Below are the code and all the weights of a small trained network. Each question names an input and a class and asks about switching units off, where a switched-off unit gives its printed mean instead of its output.

import numpy as np


def w(rows, s, z=0):
    codes = np.array(rows[::2]) - 128.0
    scale = np.full(codes.shape[1], s)
    scale[-1] = z or s
    return codes * scale


def norm(h):
    return h / np.sqrt((h * h).mean(-1, keepdims=True) + 1e-5)


def f(y):
    return np.maximum(y, 0)


def log_softmax(a):
    a = a - a.max(-1, keepdims=True)
    return a - np.log(np.exp(a).sum(-1, keepdims=True))


def net(x, mask):
    res = np.array(x, float).reshape(1, 3) / 4 @ E
    u = 0
    for l in range(3):
        y = f(norm(res) @ A[l][:, :-1].T + A[l][:, -1])
        res = res + np.where(mask[u : u + 6], y, B[l][:, -1]) @ B[l][:, :-1]
        u += 6
    return log_softmax(norm(res)[-1] @ U[:, :-1].T + U[:, -1])


A, B = {}, {}
E = w([
[137,121,152,159,195,71,199,118,250,195,128],'x0',
[122,207,2,145,210,202,31,80,207,142,116],'x1',
[114,129,150,33,142,157,188,155,106,188,78],'x2',
],0.0075)
A[0] = w([
[124,218,66,128,211,168,6,131,33,120,33,10],'0.n1',
[94,27,139,62,175,75,178,213,60,139,69,7],'0.n2',
[197,48,135,142,114,96,167,143,101,212,171,120],'0.n3',
[139,249,156,182,206,193,195,57,209,162,147,110],'0.n4',
[112,71,85,150,94,69,103,95,85,90,123,44],'0.n5',
[104,69,215,117,3,106,183,174,107,45,114,206],'0.n6',
],0.0056,0.0018)
B[0] = w([
[214,224,113,137,88,186,164,77,173,68,135,217],'0.n1',
[97,113,149,2,79,143,168,156,189,131,70,203],'0.n2',
[139,158,75,49,105,221,103,137,48,64,87,179],'0.n3',
[119,127,109,171,197,71,115,115,45,83,66,205],'0.n4',
[117,131,40,195,158,177,125,74,136,198,142,160],'0.n5',
[86,111,174,126,175,121,97,130,139,179,152,254],'0.n6',
],0.0095,0.0085)
A[1] = w([
[237,206,42,142,51,255,120,101,138,76,86,41],'1.n1',
[141,184,57,97,77,194,109,69,142,93,174,49],'1.n2',
[177,117,94,127,217,107,125,138,163,112,97,130],'1.n3',
[127,118,131,117,189,87,110,82,98,134,191,75],'1.n4',
[89,107,167,168,103,143,81,168,162,145,161,3],'1.n5',
[142,114,158,76,122,102,187,167,137,165,152,35],'1.n6',
],0.0075,0.0015)
B[1] = w([
[194,143,78,8,108,163,132,167,144,57,255,248],'1.n1',
[233,150,122,74,159,139,199,96,67,40,130,200],'1.n2',
[43,103,52,166,76,35,125,85,122,109,117,175],'1.n3',
[125,188,151,109,162,63,126,184,65,178,87,151],'1.n4',
[156,129,164,165,143,146,79,117,118,60,226,142],'1.n5',
[130,218,125,174,47,212,124,127,165,130,73,169],'1.n6',
],0.0086,0.012)
A[2] = w([
[176,159,126,120,180,120,116,105,51,136,213,110],'2.n1',
[131,166,228,77,48,201,159,170,162,117,118,171],'2.n2',
[80,92,97,209,149,84,150,106,175,120,53,38],'2.n3',
[144,129,217,56,30,112,150,192,162,182,76,17],'2.n4',
[97,95,82,127,99,128,84,174,165,153,125,2],'2.n5',
[82,96,111,188,140,2,115,50,152,155,50,71],'2.n6',
],0.0069,0.0019)
B[2] = w([
[194,98,181,219,64,101,92,117,145,160,90,197],'2.n1',
[87,146,106,130,197,153,186,123,190,152,145,254],'2.n2',
[151,56,33,187,197,72,157,254,107,246,91,171],'2.n3',
[45,63,174,115,47,172,118,112,182,117,152,226],'2.n4',
[97,145,81,136,166,31,135,78,136,65,235,129],'2.n5',
[79,114,51,73,150,80,160,211,40,228,34,193],'2.n6',
],0.0073,0.0095)
U = w([
[162,109,236,229,173,112,52,106,81,150,180,3],'0',
[242,194,91,92,137,134,129,87,154,30,182,165],'1',
[6,124,212,86,134,206,162,138,211,165,129,128],'2',
[73,138,54,149,207,58,141,160,122,177,44,222],'3',
],0.011,0.0019)

Each question gives the input, the list of numbers given to net, and the class t.
The units are the neurons (one row each of A and B). Each row of codes is followed by its name. A weight is (code - 128) times the scale printed after its matrix; where a second scale follows, it is the last column's (A, B and U).
mask holds one flag per neuron, layer by layer. A switched-off neuron (its flag False) gives its mean, the last column of its row in B, instead of its output. The means were averaged over made-up inputs and are rounded, as every weight is.
A unit's drop is (log p(t) with every unit on - log p(t) with that unit switched off) / (log p(t) with every unit on - log p(t) with every unit switched off).
most important unit: the unit with the biggest drop
k most important neurons: the k neurons with the biggest drops, biggest first
k most important neurons of layer l: the k neurons of layer l with the biggest drops, biggest first
drop of u: that unit's drop, to one decimal
input [2,2,-5], class 3: most important unit -> 0.n1
input [4,-1,0], class 3: 3 most important neurons -> [0.n1; 1.n1; 0.n4]
input [6,-6,-7], class 0: 2 most important neurons of layer 0 -> [0.n2; 0.n4]
input [5,8,-6], class 3: 2 most important neurons -> [0.n4; 0.n3]
input [0,-1,-6], class 0: 2 most important neurons of layer 1 -> [1.n5; 1.n3]
input [5,0,4], class 3: 3 most important neurons -> [0.n4; 1.n1; 0.n1]
input [3,-1,-1], class 3: 3 most important neurons -> [0.n1; 1.n1; 0.n4]
input [8,-6,-6], class 2: 2 most important neurons -> [0.n4; 0.n3]
input [7,-3,0], class 3: 2 most important neurons -> [1.n1; 0.n4]
input [5,-1,-5], class 3: drop of 0.n1 -> 0.1
input [0,-2,-8], class 0: drop of 0.n4 -> 0.3
input [2,-5,-3], class 2: drop of 0.n2 -> 0.0
input [-7,-6,-3], class 0: drop of 0.n5 -> 0.3
input [6,-2,-2], class 3: most important neuron of layer 0 -> [0.n1]
